Here is a tiny trained network, its code and every weight. The questions are about switching its units off for an input and a target symbol, where a switched-off unit gives its printed mean instead of its output.

import numpy as np


def w(rows, s, z=0):
    codes = np.array(rows[::2]) - 128.0
    scale = np.full(codes.shape[1], s)
    scale[-1] = z or s
    return codes * scale


def norm(h):
    return h / np.sqrt((h * h).mean(-1, keepdims=True) + 1e-5)


def f(y):
    return np.maximum(y, 0)


def softmax(a):
    e = np.exp(a - a.max(-1, keepdims=True))
    return e / e.sum(-1, keepdims=True)


def log_softmax(a):
    a = a - a.max(-1, keepdims=True)
    return a - np.log(np.exp(a).sum(-1, keepdims=True))


def net(x, mask):
    ids = ['ΓΔΞΠΨΩαβεζθλμστφ'.index(c) for c in x.split()]
    T = len(ids)
    res = E[ids] + P[:T]
    r = norm(res)
    for j in range(3):
        rows = slice(2 * j, 2 * j + 2)
        q, k, v = (r @ M[0][rows].T for M in (Q, K, V))
        z = softmax(np.where(np.tri(T) > 0, q @ k.T / 2**0.5, -1e9)) @ v
        o = O[0][rows]
        res = res + np.where(mask[j], z, o[:, -1]) @ o[:, :-1]
    y = f(norm(res) @ A[0][:, :-1].T + A[0][:, -1])
    res = res + np.where(mask[3:11], y, B[0][:, -1]) @ B[0][:, :-1]
    return log_softmax(norm(res)[-1] @ U[:, :-1].T + U[:, -1])


Q, K, V, O, A, B = {}, {}, {}, {}, {}, {}
E = w([
[146,75,1,123],'Γ',
[130,133,90,82],'Δ',
[120,116,178,147],'Ξ',
[122,107,126,85],'Π',
[122,106,131,81],'Ψ',
[119,105,190,143],'Ω',
[235,117,181,169],'α',
[134,134,64,167],'β',
[110,187,134,132],'ε',
[197,137,179,40],'ζ',
[136,34,161,122],'θ',
[99,130,143,88],'λ',
[135,136,86,81],'μ',
[119,99,193,153],'σ',
[120,167,87,214],'τ',
[155,161,155,128],'φ',
],0.015)
P = w([
[236,179,99,3],'0',
[212,160,105,33],'1',
[190,140,121,60],'2',
[177,129,120,72],'3',
[163,117,139,98],'4',
[156,100,145,107],'5',
[142,86,149,121],'6',
[150,75,150,121],'7',
],0.0044)
Q[0] = w([
[70,132,121,32],'head 1',
[152,91,169,143],'head 1',
[93,185,151,135],'head 2',
[1,153,78,79],'head 2',
[87,193,189,148],'head 3',
[117,132,182,137],'head 3',
],0.026)
K[0] = w([
[29,188,148,41],'head 1',
[61,71,114,178],'head 1',
[146,218,173,69],'head 2',
[5,207,153,39],'head 2',
[44,185,150,53],'head 3',
[59,131,172,131],'head 3',
],0.019)
V[0] = w([
[99,49,118,63],'head 1',
[11,180,164,71],'head 1',
[197,188,197,130],'head 2',
[19,159,83,121],'head 2',
[187,74,66,199],'head 3',
[40,201,92,206],'head 3',
],0.011)
O[0] = w([
[125,37,104,48,163],'head 1',
[14,170,127,55,105],'head 1',
[90,159,229,178,165],'head 2',
[207,205,47,118,39],'head 2',
[252,84,184,147,117],'head 3',
[186,254,150,80,2],'head 3',
],0.0064,0.009)
A[0] = w([
[25,162,103,53,147],'neuron 1',
[80,221,120,130,1],'neuron 2',
[67,167,99,55,100],'neuron 3',
[60,120,105,243,170],'neuron 4',
[156,158,218,8,119],'neuron 5',
[107,153,170,193,91],'neuron 6',
[62,201,99,88,80],'neuron 7',
[148,103,58,27,122],'neuron 8',
],0.012,0.0054)
B[0] = w([
[218,132,118,26,234],'neuron 1',
[201,101,248,166,145],'neuron 2',
[67,215,138,133,180],'neuron 3',
[215,201,75,110,253],'neuron 4',
[249,166,107,111,181],'neuron 5',
[9,152,121,160,180],'neuron 6',
[212,149,165,97,164],'neuron 7',
[32,141,75,230,234],'neuron 8',
],0.015,0.006)
U = w([
[146,96,37,190,116],'Γ',
[77,156,85,138,70],'Δ',
[76,172,177,142,140],'Ξ',
[94,108,104,99,67],'Π',
[85,93,101,79,31],'Ψ',
[58,118,208,83,170],'Ω',
[161,119,197,199,163],'α',
[249,132,96,174,41],'β',
[191,213,196,88,204],'ε',
[183,85,203,61,5],'ζ',
[156,24,127,108,254],'θ',
[105,196,105,33,241],'λ',
[78,156,90,146,46],'μ',
[76,118,187,167,145],'σ',
[162,229,101,210,95],'τ',
[88,210,163,177,98],'φ',
],0.014,0.0025)

Each question gives the input, a string of symbols that net reads in full, and the target symbol t.
The units are the heads (2 rows each of Q, K, V and O) and the neurons (one row each of A and B). Each row of codes is followed by its name. A weight is (code - 128) times the scale printed after its matrix; where a second scale follows, it is the last column's (O, A, B and U).
mask holds one flag per unit, heads first, then neurons. A switched-off unit (its flag False) gives its mean, the last column of its rows in O or B, instead of its output. The means were averaged over made-up inputs and are rounded, as every weight is.
A unit's drop is (log p(t) with every unit on - log p(t) with that unit switched off) / (log p(t) with every unit on - log p(t) with every unit switched off).
The circuit of an input: a set's keep is (log p(t) with only the set's units on - log p(t) with every unit switched off) / (log p(t) with every unit on - log p(t) with every unit switched off). Starting from all 11 units, units are removed one at a time, each time the one whose removal leaves the highest keep (on an exact tie, the one counted first), for as long as the keep stays at least 0.8.
circuit, biggest first: the units of the circuit, biggest drop first
most important unit: the unit with the biggest drop
top k neurons: the k neurons with the biggest drops, biggest first
which heads matter: for each layer, one digit per head in row order, 1 if its drop is at least 0.15 and else 0, layers parted by /
input φ β σ, target β: circuit, biggest first : [head 2; neuron 8; neuron 1]
input σ Ξ Ψ τ ζ Ω, target τ: circuit, biggest first : [neuron 4; head 1]
input Ω Ξ Ω β φ Γ Π, target Γ: top 3 neurons : [neuron 8; neuron 1; neuron 4]
input Ξ ζ Ψ Γ ζ φ Ξ, target Γ: which heads matter : 010
input τ φ σ, target τ: most important unit : neuron 4
input θ λ λ Ω Ξ, target λ: which heads matter : 001
input Γ β ζ σ, target β: top 4 neurons : [neuron 8; neuron 4; neuron 6; neuron 1]
input ε Π λ σ Ω Π, target λ: circuit, biggest first : [head 1; neuron 1; neuron 3]
input Ξ α β, target β: circuit, biggest first : [head 1; neuron 8]
input ζ ζ ε σ ε Π, target ε: which heads matter : 100
input ζ Δ θ θ Γ Δ, target Γ: circuit, biggest first : [neuron 8; head 3; head 2; neuron 4]
input λ τ φ μ Δ β Ψ, target β: circuit, biggest first : [head 3; head 2]
input Ω Γ ζ ζ, target Γ: which heads matter : 010
input Ψ Ω ζ Ξ Ψ θ φ, target θ: most important unit : head 1
input Ω Ψ λ Π σ Ω σ, target λ: circuit, biggest first : [head 3; neuron 4; neuron 8]
input φ ε Ψ, target ε: circuit, biggest first : [head 1; neuron 8]
input σ φ τ Ξ Ξ, target τ: which heads matter : 100
input σ β Ω Ω, target β: top 3 neurons : [neuron 4; neuron 8; neuron 6]
input Ω σ Ω, target Ω: which heads matter : 011
input φ Ω β ζ Ω Δ, target β: most important unit : head 3
input τ τ φ Δ, target τ: top 2 neurons : [neuron 8; neuron 1]
input Ψ μ Π σ, target σ: top 3 neurons : [neuron 1; neuron 5; neuron 8]
input λ Ω Ω μ Ω σ, target λ: circuit, biggest first : [head 3; neuron 4; neuron 8; neuron 5]
input θ Ω σ ε Π φ σ, target ε: which heads matter : 001
input τ Ω Δ Ω σ ζ Δ, target τ: circuit, biggest first : [head 3; neuron 8; head 2]
input Ω φ Δ Π Ω Ω, target Ω: top 2 neurons : [neuron 8; neuron 5]
input Ω σ Δ β Π μ, target β: most important unit : head 3
input τ Γ Π Ω, target Γ: circuit, biggest first : [neuron 1; head 2]
input ζ Π θ σ, target θ: which heads matter : 000
